data =
[[130 117 126 135 136 121 128 124 132]
 [120 128 111 128 145 124 132 122 109]
 [143 144 148 125 132 131 118 139 125]
 [137 126 124 133 125 101 146 145 119]
 [131 131 115 122 130 127 128 135 127]
 [125 129 130 127 131 129 132 126 125]
 [140 106 117 119 109 121 142 117 143]
 [132 118 121 132 135 129 124 128 123]
 [124 115 137 110 156 110 133 127 125]
 [122 132 127 132 134 121 122 126 122]
 [133 128 127 129 132 126 125 128 128]]
Counting starts at 0.
What is the entry in the top-right corner? 132
The entry in row 0 and column 2 is 126
What is the entry at row 1, column 2? 111
What is the entry at row 0, column 0? 130
The bottom-left entry -> 133
The entry in the bottom-right corner is 128
What is the smallest entry? 101
What is the entry just left of the centre entry? 127
The entry just right of the smallest entry: 146
What is the entry directly above the largest entry? 135
What is the entry in row 0 and column 1? 117
The entry directly below 101 -> 127
The top entry of the column that holds the smallest entry -> 121
The entry in row 2 and column 0: 143
The entry just right of the centre entry: 129
The entry just right of 148 is 125
What is the maximum? 156
The entry just left of 101 is 125
The entry in row 1 and column 1 -> 128
The bottom entry of the column that holds the largest entry is 132
What is the entry directly below the largest entry? 134

Questions about the grid below.
1) Find the entry just right of the smallest entry.
2) Find the bottom-right entry.
3) Find the entry just left of the largest entry.
4) Find the first entry in reading order.
5) Find the entry directly above the largest entry.
6) Find the bottom-left entry.
7) Find the entry just right of 115.
8) Find the second entry on the main diagonal.
[[124 121 132 146 118 147 135 120 142 138]
 [128 128 128 127 129 127 128 128 127 127]
 [130 131 129 126 134 117 124 128 126 123]
 [134 135 136 130 144  99 117 122 131 114]
 [132 133 126 115 136 112 122 133 118 120]
 [123 123 124 131 116 150 136 130 129 139]
 [130 132 127 121 133 118 124 131 123 123]]
1) 117
2) 123
3) 116
4) 124
5) 112
6) 130
7) 136
8) 128

m =
[[128 127 134 156 153 128 134 128 126 133 157 134]
 [138 135 137 147 148 137 137 139 136 141 147 141]
 [118 118 116 109 110 119 116 118 119 116 109 115]
 [131 129 133 152 149 129 133 130 128 137 152 138]
 [127 130 127 110 111 130 127 127 131 120 110 119]]
Indices start at 0.
The bottom-right entry is 119
The entry in the bottom-left corner -> 127
The entry at row 1, column 1: 135
The top-left entry -> 128
Read off the entry in the top-right corner.
A: 134
The entry in row 0 and column 1 -> 127
Read off the largest entry.
A: 157
The entry at row 2, column 0 -> 118
Read off the entry at row 1, column 0.
A: 138
The entry in row 2 and column 2 -> 116

128,137,130,125,123,121,130,135,123,133,135,122,119,128,135,142
132,122,128,123,127,131,134,127,127,130,130,131,128,126,126,129
131,129,129,122,119,121,122,118,127,121,120,150,125,120,122,123
131,128,124,128,125,126,124,125,125,131,129,127,132,129,125,128
133,137,141,123,126,130,124,131,135,127,121,130,133,128,126,117
133,150,143,120,126,127,126,128,134,137,129,128,123,121,121,121
129,125,129,126,130,129,129,125,128,130,129,131,129,127,127,128
133,126,125,125,119,120,119,125,128,131,138,123,125,122,132,139
130,140,113,128,126,131,121,114,123,140,123,131,140,131,114,122
129,153,138,123,124,108,136,138,119,134,137,126,124,132,134,139
140,120,127,124,123,127,131,132,128,119,129,129,122,123,123,127
126,126,133,106,108,122,131,117,129,127,125,154,125,118,121,125
131,155,143,120,124,120,134,134,127,139,132,127,123,127,121,126
129,126,127,126,124,122,122,119,127,126,121,141,126,125,122,127
127,135,131,110,128,146,135,115,129,155,141,132,135,120,123,130
Rows and columns are numbered from 0.
Which number is the entry in row 1 and column 2?
Answer: 128
Which number is the entry in row 1 and column 0?
Answer: 132
The entry in row 2 and column 1 -> 129
The entry in row 0 and column 1: 137
The top-right entry -> 142
Which number is the entry at row 2, column 0?
Answer: 131
Which number is the entry in row 0 and column 0?
Answer: 128
Which number is the entry just right of the smallest entry?
Answer: 108
The entry in the bottom-left corner -> 127
Which number is the entry just left of 106?
Answer: 133
Which number is the entry in row 2 and column 2?
Answer: 129
Which number is the bottom-right entry?
Answer: 130
The minimum: 106
Which number is the entry in row 0 and column 2?
Answer: 130
The top entry of the column that holds the smallest entry: 125
Which number is the entry in row 1 and column 1?
Answer: 122

Read these off the matrix that follows. Indices start at 0.
1) Read off the entry in row 0 and column 2.
2) Read off the top entry of the column that holds the largest entry.
3) Read off the entry just left of the largest entry.
4) Read off the entry at row 1, column 0.
5) Read off the entry in the top-left corner.
6) Read off the bottom entry of the column that holds the largest entry.
7) Read off the entry just right of the largest entry.
8) Read off the bottom entry of the column that holds the smallest entry.
[[133 128 124 124 129 125 133 128 125 126]
 [129 125 135 134 126 127 122 126 127 132]
 [125 122 129 132 131 135 125 128 130 127]
 [130 131 127 125 127 124 130 128 126 128]
 [118 127 134 125 127 128 123 127 125 113]
 [133 130 129 129 112 130 128 130 131 129]
 [123 135 129 124 126 121 127 126 125 131]
 [109 132 132 129 123 134 124 129 133 131]
 [127 133 129 147 127 134 125 125 144 135]
 [130 134 131 132 120 132 126 130 134 131]
 [127 124 127 124 128 128 129 130 105 125]
 [124 124 127 124 129 130 128 129 125 126]
 [140 127 128 136 126 130 128 120 132 129]
 [122 125 121 127 139 132 132 126 131 126]
 [126 126 131 126 124 131 126 130 134 128]]
1) 124
2) 124
3) 129
4) 129
5) 133
6) 126
7) 127
8) 134

W =
[[145 121 129 121 144 121 129 129 121 120]
 [124 129 126 121 119 123 123 136 135 127]
 [133 130 132 138 124 121 122 132 113 131]
 [136 129 126 130 125 121 123 133 116 128]
 [149 121 123 121 147 128 135 123 118 120]
 [133 135 120 141 115 126 123 131 106 135]
 [135 128 126 126 126 121 123 134 122 126]
 [125 124 134 117 130 122 125 134 142 123]
 [128 130 125 126 120 123 123 135 126 128]
 [129 123 130 112 132 121 125 135 141 120]
 [125 129 112 111 122 134 131 131 141 124]
 [136 135 110 132 116 131 127 130 109 132]
 [129 132 119 126 116 125 123 135 123 129]
 [132 124 135 123 134 120 124 133 130 123]
 [126 130 140 142 125 121 121 131 119 133]
 [132 124 130 117 132 120 125 135 135 122]]
The entry in the top-right corner: 120
The first entry, reading row by row is 145
Give the fourth entry in reading order.
Answer: 121
Give the second entry on the diagonal from the top-right corner.
Answer: 135
Give the last entry in the row that holds the largest entry.
Answer: 120
The second entry, reading row by row -> 121
Give the third entry, reading row by row.
Answer: 129
Give the entry in the bottom-left corner.
Answer: 132
The bottom entry of the column that holds the smallest entry is 135
The last entry, reading row by row is 122
The 3rd smallest entry: 110
Give the entry directly above the largest entry.
Answer: 136
Give the third entry on the main diagonal.
Answer: 132
The entry just right of the largest entry is 121
The top entry of the column that holds the smallest entry is 121
Give the fourth-last entry, reading row by row.
Answer: 125
The smallest entry in the last row: 117
The third entry on the diagonal from the top-right corner is 132
Give the entry just right of the smallest entry.
Answer: 135
The 2nd entry on the main diagonal is 129
The 3rd-last entry, reading row by row -> 135
The entry directly above the smallest entry: 118
